Below are the code and all the weights of a small trained network. Each question names an input and a class and asks about switching units off, where a switched-off unit gives its printed mean instead of its output.

import numpy as np


def w(rows, s, z=0):
    codes = np.array(rows[::2]) - 128.0
    scale = np.full(codes.shape[1], s)
    scale[-1] = z or s
    return codes * scale


def norm(h):
    return h / np.sqrt((h * h).mean(-1, keepdims=True) + 1e-5)


def f(y):
    return np.maximum(y, 0)


def log_softmax(a):
    a = a - a.max(-1, keepdims=True)
    return a - np.log(np.exp(a).sum(-1, keepdims=True))


def net(x, mask):
    res = np.array(x, float).reshape(1, 6) / 4 @ E
    u = 0
    for l in range(4):
        y = f(norm(res) @ A[l][:, :-1].T + A[l][:, -1])
        res = res + np.where(mask[u : u + 3], y, B[l][:, -1]) @ B[l][:, :-1]
        u += 3
    return log_softmax(norm(res)[-1] @ U[:, :-1].T + U[:, -1])


A, B = {}, {}
E = w([
[28,179,93,103,114,113,98,222],'x0',
[190,63,111,83,93,2,202,215],'x1',
[119,132,194,178,25,192,205,109],'x2',
[89,163,175,175,75,80,222,228],'x3',
[52,70,187,175,148,132,65,114],'x4',
[201,143,176,72,175,253,194,142],'x5',
],0.003)
A[0] = w([
[126,208,84,106,132,196,100,91,69],'L0N1',
[144,87,184,112,94,255,126,62,46],'L0N2',
[124,78,169,203,110,188,94,45,3],'L0N3',
],0.0095,0.0032)
B[0] = w([
[122,212,61,166,138,134,101,154,207],'L0N1',
[119,1,68,168,47,209,150,212,255],'L0N2',
[152,148,247,160,108,53,86,38,231],'L0N3',
],0.0051,0.0064)
A[1] = w([
[90,124,218,119,149,133,115,10,22],'L1N1',
[133,133,133,110,204,247,117,89,5],'L1N2',
[73,150,155,57,139,173,120,40,61],'L1N3',
],0.012,0.0028)
B[1] = w([
[189,201,248,152,175,48,52,71,253],'L1N1',
[176,118,187,64,135,179,56,254,231],'L1N2',
[196,133,104,173,52,181,128,147,155],'L1N3',
],0.0063,0.0039)
A[2] = w([
[179,76,56,40,164,69,103,71,22],'L2N1',
[109,130,167,64,168,136,203,48,52],'L2N2',
[146,101,177,154,127,248,144,28,6],'L2N3',
],0.011,0.0017)
B[2] = w([
[169,53,95,81,196,91,151,101,231],'L2N1',
[127,142,134,126,121,124,123,139,135],'L2N2',
[114,1,97,175,101,175,157,70,254],'L2N3',
],0.008,0.0046)
A[3] = w([
[159,149,130,89,141,153,158,76,67],'L3N1',
[157,162,169,120,116,119,254,141,10],'L3N2',
[125,197,65,105,154,173,121,53,3],'L3N3',
],0.016,0.0014)
B[3] = w([
[67,77,100,131,136,54,135,164,163],'L3N1',
[103,254,149,5,33,130,222,48,253],'L3N2',
[127,232,36,226,222,175,179,49,173],'L3N3',
],0.007,0.0043)
U = w([
[123,225,44,169,192,158,120,108,107],'0',
[2,134,120,138,110,51,102,216,9],'1',
[150,13,137,179,63,222,173,113,165],'2',
[155,132,228,191,130,83,67,36,174],'3',
[182,45,80,53,204,41,148,120,188],'4',
[106,205,143,44,48,104,232,96,202],'5',
[176,138,131,83,161,210,68,232,79],'6',
],0.0089,0.0013)

Each question gives the input, the list of numbers given to net, and the class t.
The units are the neurons (one row each of A and B). Each row of codes is followed by its name. A weight is (code - 128) times the scale printed after its matrix; where a second scale follows, it is the last column's (A, B and U).
mask holds one flag per neuron, layer by layer. A switched-off neuron (its flag False) gives its mean, the last column of its row in B, instead of its output. The means were averaged over made-up inputs and are rounded, as every weight is.
A unit's drop is (log p(t) with every unit on - log p(t) with that unit switched off) / (log p(t) with every unit on - log p(t) with every unit switched off).
The circuit of an input: a set's keep is (log p(t) with only the set's units on - log p(t) with every unit switched off) / (log p(t) with every unit on - log p(t) with every unit switched off). Starting from all 12 units, units are removed one at a time, each time the one whose removal leaves the highest keep (on an exact tie, the one counted first), for as long as the keep stays at least 0.8.
circuit, biggest first: the units of the circuit, biggest drop first
k most important neurons: the k neurons with the biggest drops, biggest first
k most important neurons of layer l: the k neurons of layer l with the biggest drops, biggest first
drop when u is switched off: that unit's drop, to one decimal
input [4,-5,1,-3,-4,2], class 0: circuit, biggest first -> (L0N1)
input [-2,4,-1,2,6,-4], class 1: circuit, biggest first -> (L0N3 L2N3)
input [5,-4,4,6,6,1], class 3: circuit, biggest first -> (L0N2 L1N1)
input [7,-4,6,-8,-6,0], class 0: 3 most important neurons -> (L0N1 L3N3 L2N3)
input [2,-5,-6,7,-2,0], class 0: 2 most important neurons -> (L0N2 L3N3)
input [2,-8,-3,-1,1,-2], class 0: 2 most important neurons -> (L0N1 L3N3)
input [3,5,6,-2,0,-8], class 1: circuit, biggest first -> (L3N2 L2N3 L0N3)
input [-5,7,1,1,-4,2], class 5: 2 most important neurons -> (L3N2 L2N3)
input [4,-2,-4,3,-2,0], class 0: 3 most important neurons -> (L0N2 L1N2 L3N3)
input [8,-6,-7,-3,6,-2], class 0: 2 most important neurons of layer 0 -> (L0N2 L0N1)
input [-5,1,3,1,-7,-7], class 5: 3 most important neurons -> (L3N2 L2N3 L0N3)
input [6,8,2,-7,6,8], class 6: 2 most important neurons -> (L0N3 L2N3)
input [8,-5,-2,2,-4,2], class 0: 2 most important neurons -> (L3N3 L0N1)
input [-7,7,0,5,-4,-5], class 5: circuit, biggest first -> (L3N2)
input [-2,7,6,-3,2,-3], class 5: 2 most important neurons of layer 0 -> (L0N3 L0N2)
input [3,0,2,-4,-4,-2], class 0: drop when L2N1 is switched off -> 0.0
input [7,-8,-5,-5,6,5], class 6: drop when L1N2 is switched off -> 1.8
input [1,-2,-8,-5,-2,5], class 6: drop when L1N2 is switched off -> 2.3
